Below are the code and all the weights of a small trained network. Each question names an input and a target symbol and asks about switching units off, where a switched-off unit gives its printed mean instead of its output.

import numpy as np


def w(rows, s, z=0):
    codes = np.array(rows[::2]) - 128.0
    scale = np.full(codes.shape[1], s)
    scale[-1] = z or s
    return codes * scale


def norm(h):
    return h / np.sqrt((h * h).mean(-1, keepdims=True) + 1e-5)


def f(y):
    return y / 2 * (1 + np.tanh(0.7978845608 * (y + 0.044715 * y**3)))


def softmax(a):
    e = np.exp(a - a.max(-1, keepdims=True))
    return e / e.sum(-1, keepdims=True)


def log_softmax(a):
    a = a - a.max(-1, keepdims=True)
    return a - np.log(np.exp(a).sum(-1, keepdims=True))


def net(x, mask):
    ids = ['αγεηλμξπστφψω'.index(c) for c in x.split()]
    T = len(ids)
    res = E[ids] + P[:T]
    u = 0
    for l in range(2):
        r = norm(res)
        for j in range(2):
            rows = slice(2 * j, 2 * j + 2)
            q, k, v = (r @ M[l][rows].T for M in (Q, K, V))
            z = softmax(np.where(np.tri(T) > 0, q @ k.T / 2**0.5, -1e9)) @ v
            o = O[l][rows]
            res = res + np.where(mask[u + j], z, o[:, -1]) @ o[:, :-1]
        u += 2
        y = f(norm(res) @ A[l][:, :-1].T + A[l][:, -1])
        res = res + np.where(mask[u : u + 12], y, B[l][:, -1]) @ B[l][:, :-1]
        u += 12
    return log_softmax(norm(res)[-1] @ U[:, :-1].T + U[:, -1])


Q, K, V, O, A, B = {}, {}, {}, {}, {}, {}
E = w([
[128,85,111,180,159],'α',
[140,127,29,54,66],'γ',
[46,157,124,154,12],'ε',
[69,195,83,171,178],'η',
[174,183,112,142,119],'λ',
[185,182,33,180,126],'μ',
[162,210,28,207,83],'ξ',
[149,103,75,141,164],'π',
[96,121,225,153,107],'σ',
[90,59,209,190,178],'τ',
[41,191,73,46,119],'φ',
[46,117,111,167,84],'ψ',
[158,186,252,174,187],'ω',
],0.017)
P = w([
[201,9,147,254,111],'0',
[193,51,139,220,109],'1',
[192,67,143,196,119],'2',
[193,95,144,173,116],'3',
[188,116,138,167,111],'4',
[181,87,147,173,109],'5',
],0.0037)
Q[0] = w([
[29,144,205,228,158],'L0H0',
[192,93,143,189,210],'L0H0',
[176,110,70,172,78],'L0H1',
[69,6,190,22,77],'L0H1',
],0.017)
K[0] = w([
[49,134,175,6,149],'L0H0',
[178,132,83,65,188],'L0H0',
[107,112,77,84,104],'L0H1',
[160,35,190,254,40],'L0H1',
],0.017)
V[0] = w([
[173,119,184,211,164],'L0H0',
[46,226,130,125,235],'L0H0',
[157,118,187,254,113],'L0H1',
[68,208,142,175,231],'L0H1',
],0.0064)
O[0] = w([
[166,165,91,182,141,237],'L0H0',
[77,63,116,173,98,141],'L0H0',
[62,199,147,147,74,253],'L0H1',
[170,109,255,148,221,210],'L0H1',
],0.007,0.005)
A[0] = w([
[41,157,96,10,181,74],'L0N0',
[189,67,80,138,162,195],'L0N1',
[142,120,102,140,183,54],'L0N2',
[19,85,123,98,157,139],'L0N3',
[67,130,109,166,140,112],'L0N4',
[189,119,134,146,72,91],'L0N5',
[192,21,111,113,28,129],'L0N6',
[60,123,133,127,223,3],'L0N7',
[150,172,140,127,31,86],'L0N8',
[170,72,40,72,102,43],'L0N9',
[106,167,192,76,171,113],'L0N10',
[164,147,152,114,174,38],'L0N11',
],0.013,0.0022)
B[0] = w([
[129,224,85,240,65,161],'L0N0',
[201,170,151,164,154,182],'L0N1',
[131,88,150,157,179,144],'L0N2',
[41,123,196,145,114,162],'L0N3',
[178,149,166,140,129,185],'L0N4',
[163,122,104,179,148,180],'L0N5',
[9,78,65,81,119,136],'L0N6',
[114,46,66,164,111,159],'L0N7',
[164,13,62,132,153,254],'L0N8',
[220,248,78,55,95,160],'L0N9',
[123,185,104,59,84,242],'L0N10',
[54,115,150,130,133,194],'L0N11',
],0.014,0.0041)
Q[1] = w([
[174,71,18,52,97],'L1H0',
[57,123,156,191,248],'L1H0',
[29,98,13,56,163],'L1H1',
[185,118,16,129,116],'L1H1',
],0.015)
K[1] = w([
[215,53,208,97,131],'L1H0',
[20,173,77,123,202],'L1H0',
[2,172,56,154,124],'L1H1',
[158,176,35,193,169],'L1H1',
],0.018)
V[1] = w([
[222,112,178,86,5],'L1H0',
[118,121,110,94,221],'L1H0',
[61,143,97,147,231],'L1H1',
[93,187,115,109,118],'L1H1',
],0.018)
O[1] = w([
[250,114,210,127,44,173],'L1H0',
[113,162,71,51,183,2],'L1H0',
[2,192,3,133,174,33],'L1H1',
[135,176,76,119,92,58],'L1H1',
],0.0088,0.0091)
A[1] = w([
[133,184,41,169,79,146],'L1N0',
[182,114,40,123,132,200],'L1N1',
[159,101,102,112,3,167],'L1N2',
[93,109,158,100,80,92],'L1N3',
[147,97,107,184,131,16],'L1N4',
[104,188,95,145,109,90],'L1N5',
[129,195,146,135,111,116],'L1N6',
[198,157,117,122,120,3],'L1N7',
[166,67,183,101,170,112],'L1N8',
[51,139,62,100,194,26],'L1N9',
[63,140,48,139,148,137],'L1N10',
[140,148,141,55,131,44],'L1N11',
],0.017,0.0022)
B[1] = w([
[71,219,200,189,94,183],'L1N0',
[105,117,114,22,76,185],'L1N1',
[71,219,221,45,180,245],'L1N2',
[136,155,59,88,86,153],'L1N3',
[86,91,55,130,173,182],'L1N4',
[144,141,196,179,144,170],'L1N5',
[96,204,107,149,119,195],'L1N6',
[91,81,85,167,160,188],'L1N7',
[223,119,189,90,101,254],'L1N8',
[81,159,121,86,254,180],'L1N9',
[166,142,185,85,220,181],'L1N10',
[130,101,54,90,130,120],'L1N11',
],0.017,0.0069)
U = w([
[192,100,85,224,190,35],'α',
[120,207,104,17,94,61],'γ',
[70,100,129,43,122,53],'ε',
[96,136,127,102,247,147],'η',
[170,62,34,80,126,251],'λ',
[115,132,16,177,102,193],'μ',
[51,113,81,121,98,149],'ξ',
[212,186,43,133,144,61],'π',
[207,117,193,109,129,197],'σ',
[91,54,128,217,156,22],'τ',
[92,121,144,117,102,97],'φ',
[47,61,142,157,79,49],'ψ',
[100,218,156,222,122,9],'ω',
],0.012,0.0029)

Each question gives the input, a string of symbols that net reads in full, and the target symbol t.
The units are the heads (2 rows each of Q, K, V and O) and the neurons (one row each of A and B). Each row of codes is followed by its name. A weight is (code - 128) times the scale printed after its matrix; where a second scale follows, it is the last column's (O, A, B and U).
mask holds one flag per unit, layer by layer, with each layer's heads first. A switched-off unit (its flag False) gives its mean, the last column of its rows in O or B, instead of its output. The means were averaged over made-up inputs and are rounded, as every weight is.
A unit's drop is (log p(t) with every unit on - log p(t) with that unit switched off) / (log p(t) with every unit on - log p(t) with every unit switched off).
The circuit of an input: a set's keep is (log p(t) with only the set's units on - log p(t) with every unit switched off) / (log p(t) with every unit on - log p(t) with every unit switched off). Starting from the 12 units with the biggest drops (on a tie, the unit counted first), units are removed one at a time, each time the one whose removal leaves the highest keep (on an exact tie, the one counted first), for as long as the keep stays at least 0.8.
circuit, biggest first: the units of the circuit, biggest drop first
unit that matters most: the unit with the biggest drop
k most important neurons: the k neurons with the biggest drops, biggest first
k most important neurons of layer l: the k neurons of layer l with the biggest drops, biggest first
drop when u is switched off: that unit's drop, to one decimal
input φ σ ξ, target μ: unit that matters most	L0H0
input π φ η γ μ, target π: 4 most important neurons	[L0N1 L0N9 L1N1 L0N8]
input τ ω ω ξ, target ξ: 3 most important neurons	[L1N1 L0N8 L1N0]
input η ω λ τ α ε, target η: circuit, biggest first	[L0N8 L1H1 L1N10]
input η ω φ ω λ, target α: 2 most important neurons of layer 0	[L0N1 L0N8]
input λ ω ω π, target π: circuit, biggest first	[L0H1 L0N9 L1N7]
input ω σ μ ω ω γ, target γ: 2 most important neurons	[L1N2 L0N9]
input φ ω π, target λ: 2 most important neurons of layer 1	[L1N1 L1N2]
input ω λ ω μ λ π, target π: 3 most important neurons	[L0N1 L0N9 L0N8]
input ω λ μ, target μ: 3 most important neurons of layer 1	[L1N2 L1N1 L1N0]
input ψ ψ τ, target τ: circuit, biggest first	[L1H1 L1N2]
input ω ω ψ ε λ γ, target γ: 2 most important neurons	[L0N9 L1N1]
input ω ω σ ω η α, target η: 2 most important neurons	[L0N7 L1N9]
input ω φ λ ω α, target η: unit that matters most	L0H1
input λ ω φ ε, target γ: 2 most important neurons of layer 0	[L0N0 L0N11]
input ω ε ξ λ γ λ, target γ: 3 most important neurons	[L1N1 L0N9 L1N0]
input μ φ ω λ σ π, target λ: 3 most important neurons of layer 1	[L1N1 L1N2 L1N7]
input φ η ω ω λ η, target τ: 2 most important neurons	[L0N3 L0N7]
input α λ ω π ω α, target α: 2 most important neurons	[L0N1 L0N8]
input α ω ω ξ, target ξ: unit that matters most	L1N1
input γ ω λ, target γ: 2 most important neurons of layer 0	[L0N9 L0N6]
input λ μ ψ ω λ ω, target ω: drop when L0N3 is switched off	0.2
input ω α φ η, target τ: drop when L0H1 is switched off	0.4
input λ ψ ω ψ, target ψ: drop when L0N9 is switched off	0.8
input γ η ω η ω ω, target η: drop when L1H0 is switched off	1.7
input σ ω λ γ α π, target γ: 2 most important neurons of layer 0	[L0N6 L0N9]
input ω ω η τ, target η: circuit, biggest first	[L1H0]
